Below is a small trained network, with its code and all its weights. Each question gives an input and a class and asks what happens when units are switched off, that is, made to give their printed mean instead of their output.

import numpy as np


def w(rows, s, z=0):
    codes = np.array(rows[::2]) - 128.0
    scale = np.full(codes.shape[1], s)
    scale[-1] = z or s
    return codes * scale


def norm(h):
    return h / np.sqrt((h * h).mean(-1, keepdims=True) + 1e-5)


def f(y):
    return np.maximum(y, 0)


def log_softmax(a):
    a = a - a.max(-1, keepdims=True)
    return a - np.log(np.exp(a).sum(-1, keepdims=True))


def net(x, mask):
    res = np.array(x, float).reshape(1, 2) / 4 @ E
    u = 0
    for l in range(3):
        y = f(norm(res) @ A[l][:, :-1].T + A[l][:, -1])
        res = res + np.where(mask[u : u + 11], y, B[l][:, -1]) @ B[l][:, :-1]
        u += 11
    return log_softmax(norm(res)[-1] @ U[:, :-1].T + U[:, -1])


A, B = {}, {}
E = w([
[142,55,6,35,128,126,114,137,56],'x0',
[114,153,122,123,26,102,80,7,93],'x1',
],0.011)
A[0] = w([
[118,164,142,191,9,159,128,99,46,18],'L0N0',
[148,92,163,131,239,17,83,95,114,3],'L0N1',
[138,181,110,72,116,141,9,117,53,118],'L0N2',
[189,140,27,172,111,205,201,163,65,54],'L0N3',
[183,109,129,110,175,233,169,195,47,102],'L0N4',
[132,127,39,4,130,80,91,32,91,101],'L0N5',
[91,118,165,144,220,135,143,134,149,148],'L0N6',
[81,138,171,253,59,122,61,115,144,118],'L0N7',
[110,178,150,144,58,115,155,138,65,148],'L0N8',
[143,52,78,87,154,159,118,86,172,124],'L0N9',
[124,125,183,160,179,95,144,157,104,179],'L0N10',
],0.0059,0.0048)
B[0] = w([
[181,127,114,137,199,157,93,123,194,190],'L0N0',
[149,121,237,96,56,125,214,108,157,128],'L0N1',
[164,201,73,72,216,184,208,123,87,198],'L0N2',
[188,107,159,103,97,103,43,132,84,171],'L0N3',
[78,146,157,103,140,182,138,29,150,219],'L0N4',
[96,176,109,228,57,94,24,254,108,254],'L0N5',
[98,79,72,65,84,77,144,89,121,207],'L0N6',
[119,81,60,117,76,91,134,209,85,242],'L0N7',
[189,81,130,127,140,147,144,143,158,186],'L0N8',
[130,46,142,120,47,139,177,140,94,187],'L0N9',
[153,119,111,25,125,119,76,98,145,207],'L0N10',
],0.0068,0.0061)
A[1] = w([
[95,140,205,64,82,111,101,108,151,116],'L1N0',
[106,100,193,138,215,154,194,148,144,40],'L1N1',
[116,94,122,150,81,192,58,119,139,199],'L1N2',
[88,184,184,179,95,92,153,157,135,26],'L1N3',
[161,77,100,94,79,154,129,70,163,171],'L1N4',
[150,172,163,155,103,117,62,68,164,127],'L1N5',
[79,155,204,216,105,105,165,158,171,19],'L1N6',
[49,157,160,217,146,52,130,147,163,3],'L1N7',
[176,112,91,189,175,118,123,164,93,156],'L1N8',
[125,224,108,161,92,135,52,1,66,66],'L1N9',
[91,158,171,167,105,171,116,159,92,8],'L1N10',
],0.0096,0.0032)
B[1] = w([
[118,151,125,124,76,51,92,197,139,192],'L1N0',
[133,140,135,145,178,222,167,78,140,199],'L1N1',
[83,159,150,132,143,85,177,164,167,236],'L1N2',
[143,90,70,77,73,117,84,138,95,186],'L1N3',
[137,197,173,157,108,107,127,129,167,215],'L1N4',
[125,104,54,75,136,181,109,131,70,214],'L1N5',
[131,104,79,64,50,78,89,127,98,210],'L1N6',
[94,113,106,123,69,92,108,123,86,185],'L1N7',
[125,130,189,130,66,93,109,87,162,182],'L1N8',
[109,62,156,131,254,202,164,82,178,254],'L1N9',
[188,170,161,141,136,127,139,110,239,139],'L1N10',
],0.0097,0.0071)
A[2] = w([
[83,117,144,163,187,157,92,3,126,99],'L2N0',
[115,127,133,108,53,125,113,157,65,114],'L2N1',
[65,141,115,128,180,223,172,101,172,134],'L2N2',
[123,170,112,180,121,170,137,101,96,25],'L2N3',
[175,85,109,119,170,163,150,122,85,89],'L2N4',
[191,126,132,85,91,98,103,127,224,152],'L2N5',
[180,104,86,158,202,108,94,138,71,104],'L2N6',
[178,230,222,164,121,72,122,214,150,73],'L2N7',
[99,181,159,160,87,92,157,157,158,2],'L2N8',
[132,110,82,135,143,110,103,149,37,49],'L2N9',
[116,107,126,120,214,232,157,24,148,132],'L2N10',
],0.011,0.0051)
B[2] = w([
[204,134,157,104,200,197,228,135,200,183],'L2N0',
[151,44,82,68,106,142,63,153,65,198],'L2N1',
[188,55,162,70,131,114,114,42,96,229],'L2N2',
[137,169,180,123,157,137,130,113,166,129],'L2N3',
[156,190,175,187,135,129,130,79,157,158],'L2N4',
[76,176,121,178,94,102,99,159,85,187],'L2N5',
[64,199,175,147,42,104,125,127,119,142],'L2N6',
[101,214,199,187,179,71,192,117,213,164],'L2N7',
[100,172,179,237,178,99,220,116,189,148],'L2N8',
[81,67,65,109,35,89,24,132,74,162],'L2N9',
[210,45,183,98,254,185,204,76,225,249],'L2N10',
],0.0098,0.014)
U = w([
[37,32,49,45,22,56,24,202,64,249],'0',
[186,34,181,43,230,202,184,66,216,227],'1',
[32,220,196,216,156,8,189,198,222,127],'2',
[153,193,41,171,176,211,194,210,33,3],'3',
],0.011,0.0066)

Each question gives the input, the list of numbers given to net, and the class t.
The units are the neurons (one row each of A and B). Each row of codes is followed by its name. A weight is (code - 128) times the scale printed after its matrix; where a second scale follows, it is the last column's (A, B and U).
mask holds one flag per neuron, layer by layer. A switched-off neuron (its flag False) gives its mean, the last column of its row in B, instead of its output. The means were averaged over made-up inputs and are rounded, as every weight is.
A unit's drop is (log p(t) with every unit on - log p(t) with that unit switched off) / (log p(t) with every unit on - log p(t) with every unit switched off).
unit that matters most: the unit with the biggest drop
top k neurons: the k neurons with the biggest drops, biggest first
k most important neurons of layer l: the k neurons of layer l with the biggest drops, biggest first
drop of u: that unit's drop, to one decimal
input [6,-6], class 0: unit that matters most	L1N9
input [-4,-3], class 0: top 2 neurons	[L0N2, L0N0]
input [3,2], class 2: top 2 neurons	[L0N5, L1N5]
input [-3,3], class 2: top 4 neurons	[L0N8, L0N5, L0N7, L0N0]
input [-2,-3], class 2: 2 most important neurons of layer 0	[L0N10, L0N6]
input [2,-3], class 2: 3 most important neurons of layer 1	[L1N9, L1N4, L1N5]
input [-3,-3], class 2: top 3 neurons	[L0N10, L0N5, L0N6]
input [3,-1], class 2: top 3 neurons	[L1N5, L1N2, L0N7]
input [-8,-8], class 0: 2 most important neurons of layer 2	[L2N10, L2N0]
input [-1,-3], class 2: 3 most important neurons of layer 0	[L0N10, L0N6, L0N2]
input [3,-3], class 2: 2 most important neurons of layer 0	[L0N2, L0N7]
input [0,-1], class 2: top 2 neurons	[L1N0, L1N4]
input [-3,0], class 2: top 2 neurons	[L0N10, L0N5]
input [0,3], class 2: most important neuron of layer 1	[L1N1]
input [6,-5], class 0: top 2 neurons	[L1N9, L2N10]
input [8,6], class 0: drop of L0N5	7.3
